Small tables with named rows and columns. After each table, cells are looked up by row and column.

Gek.tsv
	Ruto	Vog	Puve	Futu	Lidob
Pagafo	145	55	143	80	236
Fegiri	135	203	131	111	223
Vulir	137	183	130	117	211
Radal	142	152	143	105	209
Fedefir	136	171	123	134	194

Fedefir, Puve => 123
Vulir, Ruto => 137
Fedefir, Vog => 171
Vulir, Vog => 183
Pagafo, Puve => 143
Radal, Ruto => 142
Radal, Lidob => 209
Radal, Futu => 105
Pagafo, Lidob => 236
Vulir, Lidob => 211
Fegiri, Puve => 131
Pagafo, Ruto => 145
Vulir, Puve => 130

Rar =
|  | Potabut | Vidugug |
|---|---|---|
| Netug | 6240 | 4515 |
| Lugipad | 6463 | 6865 |
| Kilizim | 4161 | 6085 |
| Fatesu | 5989 | 4886 |
| Pup | 4283 | 5090 |
| Kes | 7898 | 6644 |
| Lir | 7038 | 8896 |
| Pulevon | 4683 | 981 |

What is the Potabut of Netug in Rar?
6240
What is the Potabut of Pup in Rar?
4283
What is the Vidugug of Kilizim in Rar?
6085
What is the Vidugug of Pulevon in Rar?
981
What is the Vidugug of Lir in Rar?
8896
What is the Potabut of Kes in Rar?
7898
What is the Potabut of Kilizim in Rar?
4161
What is the Vidugug of Lugipad in Rar?
6865
What is the Potabut of Fatesu in Rar?
5989
What is the Potabut of Lugipad in Rar?
6463
What is the Vidugug of Kes in Rar?
6644
What is the Potabut of Pulevon in Rar?
4683
What is the Vidugug of Netug in Rar?
4515
What is the Vidugug of Fatesu in Rar?
4886
What is the Potabut of Lir in Rar?
7038
What is the Vidugug of Pup in Rar?
5090

Fased:
cols = Tas, Tup, Sav, Tutopo
Zolu: [3, 12, 44, 121]
Mez: [173, 191, 192, 132]
Siruz: [129, 105, 51, 158]
Rudepe: [48, 60, 136, 170]

Tas of Siruz = 129
Tup of Rudepe = 60
Sav of Siruz = 51
Tup of Siruz = 105
Tas of Mez = 173
Tup of Mez = 191
Tutopo of Rudepe = 170
Tas of Rudepe = 48
Sav of Rudepe = 136
Tutopo of Mez = 132
Tutopo of Zolu = 121
Tas of Zolu = 3
Sav of Mez = 192
Tup of Zolu = 12
Tutopo of Siruz = 158
Sav of Zolu = 44

Povizuz =
	Lezugiv	Nodi	Salakur	Binitum	Birer
Lanute	60	91	206	216	92
Zelof	48	48	156	223	138
Mudidu	174	226	155	77	65
Dodire	173	221	169	76	63
Sutifeg	173	215	166	76	66
Bifedub	210	128	40	55	170
Pev	104	198	231	127	54
Nini	189	60	33	101	222
Piga	181	55	34	92	229
Vatote	73	160	244	183	65
Zeragov	219	178	87	51	108
Fakina	70	168	250	179	61
Bepega	231	119	43	54	173
Zap	175	45	34	127	229

Nodi of Lanute is 91
Binitum of Zap is 127
Birer of Vatote is 65
Binitum of Bepega is 54
Salakur of Nini is 33
Nodi of Zelof is 48
Nodi of Dodire is 221
Lezugiv of Piga is 181
Birer of Nini is 222
Birer of Pev is 54
Salakur of Zelof is 156
Birer of Sutifeg is 66
Nodi of Bepega is 119
Salakur of Sutifeg is 166
Binitum of Vatote is 183
Binitum of Zeragov is 51
Binitum of Dodire is 76
Lezugiv of Lanute is 60
Lezugiv of Bifedub is 210
Which row has the largest Salakur? Fakina

Zes
|  | Vub | Sokane | Pafu | Donegu | Rop | Kan |
|---|---|---|---|---|---|---|
| Ligom | 91 | 92 | 106 | 151 | 171 | 192 |
| Kodev | 188 | 88 | 126 | 129 | 174 | 162 |
| Rit | 161 | 148 | 70 | 83 | 118 | 129 |
| Dolidi | 167 | 104 | 127 | 120 | 165 | 150 |
| Der | 84 | 136 | 173 | 119 | 161 | 32 |

Rop of Kodev = 174
Kan of Rit = 129
Vub of Ligom = 91
Vub of Dolidi = 167
Vub of Der = 84
Pafu of Kodev = 126
Donegu of Ligom = 151
Vub of Kodev = 188
Pafu of Rit = 70
Donegu of Kodev = 129
Row with the largest Pafu: Der

